B, the same points and some others measured another way; then each row and its match in B:
B:
0: [ -70    5   42 -291 -151  180  399  141  117   69 -104  -50   67  139
  113   80  -20   19  -68   25  266 -206  -69  -37   55 -159  172]
1: [ -16 -430  241 -154  169  131   39   29  148 -276   -3   28  575  462
 -408  275 -353 -166  662 -571 -607  -92   30  307   23 -240  793]
2: [  -5 -220  -54 -403 -147  240   90 -200  237  -91  -52   82  503  493
   63   -8 -509  344   76  -98 -254 -278  120  -66   11 -192  515]
3: [-136  301 -134 -291  -77  -46  341   56  159  103 -242  209 -182  -83
   27   24  176  -21 -192  289  319 -114  -91 -186   15 -224   -1]
4: [ -67 -191  186   71   38  -12 -186  203   22  217   96 -367   17 -205
  -32 -261  -68   55 -281  -38  616  -99  -51   83  298   93  -17]
5: [-222  155  153   23  163 -153  314  329  -75  303 -109 -103 -226 -328
 -171  170  257  -98 -218  181  364  -79 -233   22  130 -117  -26]
6: [ -77   10  226  420   95 -232 -370  269 -293  186 -120 -184 -256 -479
 -191 -173    6  102 -285  317  344   56  -71   38  -94  199 -353]
7: [ -62 -134  104  -34  -14    0 -165  155  120  252   92 -350  -26 -211
   68 -345  -39   79 -403   10  802 -129  -51    6  376   85  -54]
8: [ 149  -59  200  136 -277  185   43  254 -176 -365 -317  104  -28  121
  -28  103  -49 -231  424   27 -121   41   65  127 -521   27 -100]
9: [  35 -110  -13 -406 -299  317  278   53  274  -59  -56  -87  167  286
  261 -122 -103  -16  -36 -104  444 -233   37  -42  126 -127  194]
10: [  32 -252  124  -98   -9  115  -56    4   97 -276 -124  109  350  321
 -238   91 -285  -83  453 -277 -370  -50   75  150 -125 -145  442]
11: [-102 -174  173   15  122  -40  -84  114    9  118    9 -153  147  -36
 -187  -26 -172   90  -52  -70  102 -106  -42   94  145  -34  217]
12: [ -73 -175  153  154   66  -85 -361  119  -39  259   72 -327   28 -250
  -60 -316 -200  256 -393  103  491 -102  -21   18  232  150  -69]
13: [-250  -10  153   50  334 -260  -28  199   47  318   35 -163  -75 -340
 -330   -3  119  -51 -220   -3  349  -46 -191   79  360  -92  152]
14: [  27  -77  141  -86  -48  105  192  162   57 -316 -233  183  108  210
 -228  216    0 -343  533 -210 -246    8    2  153 -229 -194  291]
15: [ -72   62  246  466  157 -272 -300  286 -333   28 -227    1 -249 -425
 -368   21   55  -60   12  265   -9  133  -81  104 -283  112 -261]
16: [-300  123  -93 -189  338 -318  -20 -107  198  334  -35  107   67 -188
 -314  -29  -74  254 -336  162   75 -127 -120 -134  361 -240  329]
17: [  61 -171   -2 -330 -306  321  138  -17  169  -51  -56  -97  276  341
  262 -124 -329  227  -79  -13  229 -258   95  -73   11  -60  202]
18: [-120  -54  -30 -100  130 -133 -211 -107  122  108  -49   52  180  -17
 -193 -128 -277  267 -147   79  -26 -110   20  -71  130 -102  254]
19: [ -96  143   92  205   88 -219 -155  164 -141   49 -227   88 -209 -319
 -248  -18   63  -14  -72  278   99   56  -61  -17 -165    4 -161]
20: [  48 -390  233   96  -87  160 -302   88  -76   39   65 -332  316  112
    5 -184 -458  305  -94  -82  124 -164   86  113   32  146  122]
21: [ 131 -338  173 -102 -293  353   -8   89   -5 -167  -51 -179  349  367
  144  -58 -411  155  150 -140    4 -189  123   97 -149   37  203]
22: [-118  265   -5 -151  -33  -81  324  220  104   47 -230  126 -296 -209
  -59   43  356 -296  -49  163  449  -18 -150  -56   29 -177  -66]
23: [-164   42  -28 -394  121    9  431  -51  237  -84 -169  308  268  295
 -268  337  -73  -86  318 -139 -409 -143  -68    1   19 -412  610]
24: [-229  -47    6 -277  245 -126  116  -26  273  204   34   -3  195   18
 -249   28  -67   52  -95 -121  108 -156 -110   -2  397 -259  476]
25: [ -12 -361  311  301  128  -67 -486  178 -135   94   80 -352  156 -168
 -227 -223 -286  128  -81 -109  206  -22    8  196  118  183   49]
26: [-261  327   63   -4  128 -246  283  355   -6  433 -104 -139 -488 -576
  -66  -39  477 -150 -515  351  869  -46 -285  -90  284  -83 -279]
27: [-224  315    6  -86   50 -146  362  240  -12  338 -166  -13 -334 -353
   -7   67  292   11 -414  387  536 -109 -217 -137  113 -133 -160]
28: [ -81   84   50 -217   14   21  365  110  117 -169 -244  266   57  155
 -210  285   79 -259  359  -73 -208  -50  -69   48 -130 -293  328]
29: [-113 -242  124 -148  187    8   53  -31  105  -45  -25   52  425  270
 -336  199 -322   87  288 -253 -448 -139   -8  131   58 -220  613]
30: [  43  -39  -33 -174 -230  152  -14  -62   68 -130 -198  129  179  230
   78  -78 -302  215   24  133  -62 -142  111  -90 -200  -73  116]
31: [ -86 -201  261  370  253 -235 -511  131 -195   93  -28 -151   69 -260
 -401 -110 -239  141  -35   31  -69   44  -10  151   -7  125   45]
32: [ -59   -5  -17 -338  -91  130  300   48  220  -42 -119   79  128  191
    1   51  -36  -78   89  -75  137 -160  -27  -25   74 -226  293]
33: [ -11   -8   11 -150  -20   25   91  -25   85 -262 -256  315  186  232
 -241  184 -159  -71  385  -46 -451  -39   41   24 -254 -229  341]
34: [ 226  -84   98   16 -534  367   32  166 -165 -288 -290   -7   23  230
  310  -85 -247  105  100  215  104 -107  156  -33 -533  128 -252]
35: [  17  -40  265  312 -148   24 -144  384 -287  168  -92 -341 -246 -349
   91 -178   25   67 -315  274  610  -43  -57   48 -110  243 -439]
36: [ 266 -617  529  584 -184  236 -641  298 -436 -333  -55 -368  315  132
 -143 -122 -561   81  412 -214 -268   36  191  381 -480  383  -75]
37: [-202  549 -242 -391 -117  -94  595   72  169  180 -349  349 -372 -176
  105  105  353  -24 -328  508  414 -126 -164 -328  -32 -317 -112]
38: [-332  249 -174 -345  298 -288  218 -126  276  323  -94  235   27 -123
 -265   68   24  187 -305  206   54 -161 -155 -198  333 -353  370]
39: [-280  -30  157  -23  430 -286   34  176  126  298   64 -126    8 -281
 -429   63  135 -140 -104 -141  254  -47 -212  123  455 -183  331]
40: [-131   58    9  247  213 -378 -588  -60  -68  166 -119   67  -88 -397
 -311 -293 -187  295 -325  338  103   44    9 -102   22   74 -112]
41: [ -33  111 -210 -430 -217  126  203 -191  247  -67 -221  281  170  283
  124  -40 -245  253  -68  194  -41 -206   77 -232  -91 -229  235]
42: [ -57  -43   61   70  -33  -82 -292  103   15  238    1 -248  -98 -290
   54 -376  -83  205 -463  210  663  -87  -14  -70  210  128 -200]
43: [-139  300 -165 -448  -32  -22  503    2  299  -79 -296  401  -64  106
 -101  201  213 -231  138   86   31  -90  -96 -142  -16 -399  279]
44: [-136  -19  125   96   57  -96 -115  165  -87  345   11 -265  -73 -292
  -20 -178  -93  278 -488  252  495 -130  -90  -41  192   85 -126]
45: [-110  309  -74 -133  -91  -83  238  123   43   72 -283  197 -264 -186
    4    6  197  -45 -172  355  307  -54  -94 -163 -104 -138 -137]
46: [ -35  155  -56 -256 -205  116  320   93   93  -24 -233  123  -66   64
  116   42   42  -16  -47  194  234 -135  -29 -111 -113 -156   13]
47: [  12 -195  129  -46  -59   85 -102   93   64  -59  -51  -97  166   78
  -63 -101 -181   -7   81 -117  149  -83   34   84   31  -22  176]
48: [  46 -270  -77 -439 -190  292   28 -233  302 -178  -38   88  540  555
   79  -82 -539  282  147 -189 -218 -269  168  -48   28 -186  554]
49: [-179   89   65 -190  144  -55  386  116   66   33 -183  177   80   67
 -266  335   45 -107  181  -12 -227  -96 -139   31  -21 -297  362]
50: [  85   50   11    3 -287  109  -71   92  -44 -128 -248   65  -81   -7
  122 -166 -107   58  -47  241  237  -49   68  -80 -272   55 -202]
51: [   5   41   88 -139 -154  153  339  168  -23 -150 -259  138   41  173
  -30  229  -18 -111  248   41 -111  -94  -35   24 -266 -158  135]
52: [  57 -204   36 -176  -82  142  -57  -99  144 -328 -161  208  376  396
 -178   65 -351   -2  446 -206 -445  -79  120   71 -189 -167  452]
53: [-218 -101   70 -322  309  -79  298   12  283   21  -18  119  300  184
 -412  282  -27 -182  297 -340 -249 -116 -127  129  296 -388  710]
54: [ -22 -123  232  141  -57   84   15  235 -206   60 -112 -162   63  -28
  -53   66 -185  152  -45  121   22 -114  -28   83 -178   58  -23]
55: [ -47  -72    4  -19    7  -41 -207  -95  -10   -4 -136  109  202   69
 -134  -67 -377  329  -64  166 -233  -95   77  -77 -133  -54  160]
56: [-151   74   36  164  215 -327 -378   26  -24  201  -97    5 -132 -384
 -275 -222  -45  151 -306  256  255   21  -50  -63  114   27  -71]
57: [-158  -97  286  312  303 -250 -198  274 -176  202  -30 -188  -50 -345
 -401   46    7  -30  -62   18  105   32 -139  172   97   34   40]
58: [-169  406 -104 -119  -12 -163  304   88  -23  125 -341  298 -270 -206
  -82  145  179   50 -197  474   81  -64 -122 -208 -181 -200 -106]
59: [-129 -106   -9 -374   66   59  187  -35  303   42   -5   21  275  210
 -107   22 -133   11   36 -185   79 -186  -29   10  284 -248  487]
60: [ -21 -231   89 -368  -47  234  291   20  250 -173  -49   38  410  440
 -100  182 -207 -109  377 -364 -191 -192   12  124   74 -270  599]
61: [  90 -332  220  -41 -125  251   22   95  -32 -271 -112  -23  380  379
 -104  138 -357  -14  440 -249 -357 -110   93  185 -232  -61  353]
62: [  24 -289  189   41  -65  133 -164   85  -51  -16  -20 -185  259  130
  -46  -67 -362  207   20  -63   -8 -132   62  100  -36   53  166]
63: [ -21 -117   75  -89    3   23  -28   25   86 -133 -122   85  188  145
 -181   18 -168  -37  213 -107 -118  -54   23   58  -50 -126  280]
64: [-103   70   -6  -99   28  -80    8   25   65   75 -146   83    5  -58
 -109  -30  -71   96 -113  161  105  -88  -33  -79   20 -110  102]
65: [-103  199  -71 -228  -74   25  351    7   25  -60 -316  334   36  143
  -79  256  -75  102   87  245 -289 -122  -26 -144 -276 -257  181]
66: [ 142 -330  357  410 -117   39 -541  362 -167  -63   18 -447 -108 -295
  -31 -411  -43 -191  -22 -121  700   77   39  246   19  332 -322]
67: [  -6  283  -13   91 -148  -95   23  153 -118 -104 -386  254 -309 -210
  -57    3  128  -76   -7  403  118   52  -18 -119 -382  -27 -295]
68: [  23 -337  119   -4    2   39 -423   -1  145   23   93 -251  249   20
  -56 -369 -319  132 -105 -173  356  -93   86   84  254   83  178]
69: [-140  372   -4  122  114 -315   34  155  -91  -12 -372  340 -367 -363
 -313  103  269 -183   22  372   17  117 -115  -88 -250 -134 -180]
70: [-218  121 -129 -321  126 -128  131  -70  267  261  -41   55   40  -65
  -81  -89  -39  179 -341  130  313 -180  -89 -158  342 -231  256]
71: [   8  -33   55 -174 -114  116  159  105  118 -159 -174   88   83  147
  -40   39  -34 -155  204  -73   67  -69    2   43  -82 -140  179]

[-143 -102  -18   60   29   47  133  -77    4  106  -19   42  173  -10
   -3  -45 -110  -74 -145  -26   72   70  -36 -161  -12  113   97   -5
    8]	16
[ -25 -147  143    3  -71 -106 -239 -143 -118  248  108 -266   29   83
  -57 -162   25  -68 -352  167  345  -92 -177 -188 -537   49  415 -157
  -34]	62
[-173  102   54   57  -52 -116  115 -175  -58   60  -38 -200   53 -173
   75  -23  -19  -48  -45   67 -101  -95   41  -13 -129 -110  238  228
  160]	36
[  18 -253  328  -80   -1   35  -69  -67   35  220  135 -270   63  117
 -102    3 -123  -40 -292  111  194   59   16 -222 -298    7  404  -23
 -184]	44
[-102 -116 -150  193   74   72  295   -1   75  -60  -35  -23  121  143
  173  -53  -74 -111  -94  -73  -25  -38 -103  -42   78   47   69  246
   -3]	31
[  17 -142 -134   40   99   93  238  120   42  -87   78   13   64  191
  132   -1  -91  -88 -110 -199    7   -3 -171   55  135   38   94  169
  -44]	56
[ 182 -271  210  -86   93  -10 -109  119   30   56  204 -223  -74  257
   -8  -26  -52  -54 -224 -104  192   19 -134   -8 -150  -10  287   46
 -202]	35
[-245 -159   -3  236   94   88  266 -135  138   98 -162  108  263  -21
   24  -56 -153  -98  -58   15  -28  153  127 -286  149  176  -87  124
  -29]	39
[-203   29  316  -73   57  -48  134 -162   59  157  -93   54  164 -378
 -148  122 -191    1  103  -61 -237  264  371 -157  260    0  -15  125
   66]	19
[-298  154  151  116   -2 -233    0 -293  -53  174 -196   -3  120 -444
  -63  -66  -20  -38   99   59 -148   80  255 -140   19   12  -40  113
  236]	10
[-380  -38  220  305  -70 -238 -231 -476  -54  426 -251 -122  219 -289
 -133 -272   34  -83 -176  386  223   39  192 -501 -474  190   91 -136
  114]	1
[ -86   57  -77  168   57 -255 -105  -90  -97   26  -77  -30  -34 -118
   88 -194  109  -83   12  -90   42  -79  -94   48  -65   41  -33  102
  173]	61
[  85 -181   13  -51  127  -82 -202   90  -75   98   99  140    9   60
  -89 -126  -13  -66 -139 -239  258  132 -188  -34   10  197  -29 -216
  -52]	22
[ -26  106  263 -177  -10 -280 -275 -111 -175  176   65 -100  -64 -325
 -151  -39   20    3  -13  -77   23   63   62   35 -121  -55  163  -71
  143]	41
[ 100 -149  167  -46  172 -158 -214   77  -13   74   63   82  -48  -32
  -92  -85  -15  -45   -9 -255  107  177  -14    1  131  116  -95  -55
  -52]	58
[ -44 -149   17  297  153 -270 -288  -91  -14  127 -128   42  -17    1
   12 -319  131 -112  -40  -56  244   40  -59 -145 -108  226 -197  -42
   16]	23
[  89 -111  153 -178   64 -142 -292   44 -139  163  148   35  -31  -53
 -162  -75  -16  -27 -151 -182  242  123 -125  -20  -94  107  110 -250
  -18]	67
[-304  -34   -6  305   74 -129   29 -248   25  175 -256  141  207 -217
  -17 -190  -21  -98   15   47   24  117  140 -280   40  215 -204   24
  119]	53
[-102  -54  232  220  200 -294 -157 -117   83   92 -196   64   -7 -243
  -42 -155   40  -64  193 -118  -85  190  273 -106  223  113 -324  174
   48]	28
[ 109 -283  -31  -74  146  115   20  179   19   29  152  154   74  231
  -39  -28 -125  -74 -195 -276  214  161 -213  -49  129  194   25 -137
 -164]	26
[ 133  -14   25   -4  204 -233 -105  161  -22 -121   45   58 -162  -48
   66  -71   58  -49  149 -380  -78   58  -56  252  294   -6 -171  186
   62]	46
[-251  -43  149  264   23 -181  -74 -288   17  223 -191  -93  132 -187
  -24 -183   12  -85  -50  175   61   39  165 -286 -182  110    7   75
   79]	29
[  58 -491  363   69   27    2 -390 -112   37  405  125 -261   86  329
 -189 -224  -43  -88 -506  246  599   91 -114 -477 -623  241  371 -322
 -344]	15
[  95 -368   87  165  196  -26 -128   83  104   80   36    4   23  284
    5 -179  -19 -106 -174 -124  278  116 -109 -162  -22  215  -51  -24
 -222]	5
[  -7  149 -125    9  150 -251  -17   83 -106 -127  -31  186  -87 -236
   80  -69   67  -50  207 -394 -160   46  -57  269  360    9 -242  151
  230]	8
[ -70  126  -79   89   77  -82  355   27   42 -214  -40 -117  -37  -85
  244   59  -29  -62  163 -196 -354 -102   38  248  291 -190   39  533
  160]	20
[-132   -9  -64  148   63   55  413  -25  108 -113  -62  -92   98   10
  198   53 -107  -80   34  -80 -246  -38   52   37  209  -85   80  438
   57]	25
[ -31   74  -99   43  161   45  563  155  145 -326  -15  -13   -9  -35
  270  180 -131  -53  251 -355 -508    7   96  314  605 -204  -64  653
  102]	66
[-312  -15  111  124   59   72  360 -189  126   95 -184   96  276 -251
  -20   78 -211  -51   66    7 -244  202  308 -235  282   61  -66  221
   64]	57
[ 149  -48 -173  -79  177 -104  -40  236  -91 -126  122  212  -87   52
   58  -67   14  -60   23 -463   55   66 -263  250  293   91 -135  -11
   55]	45
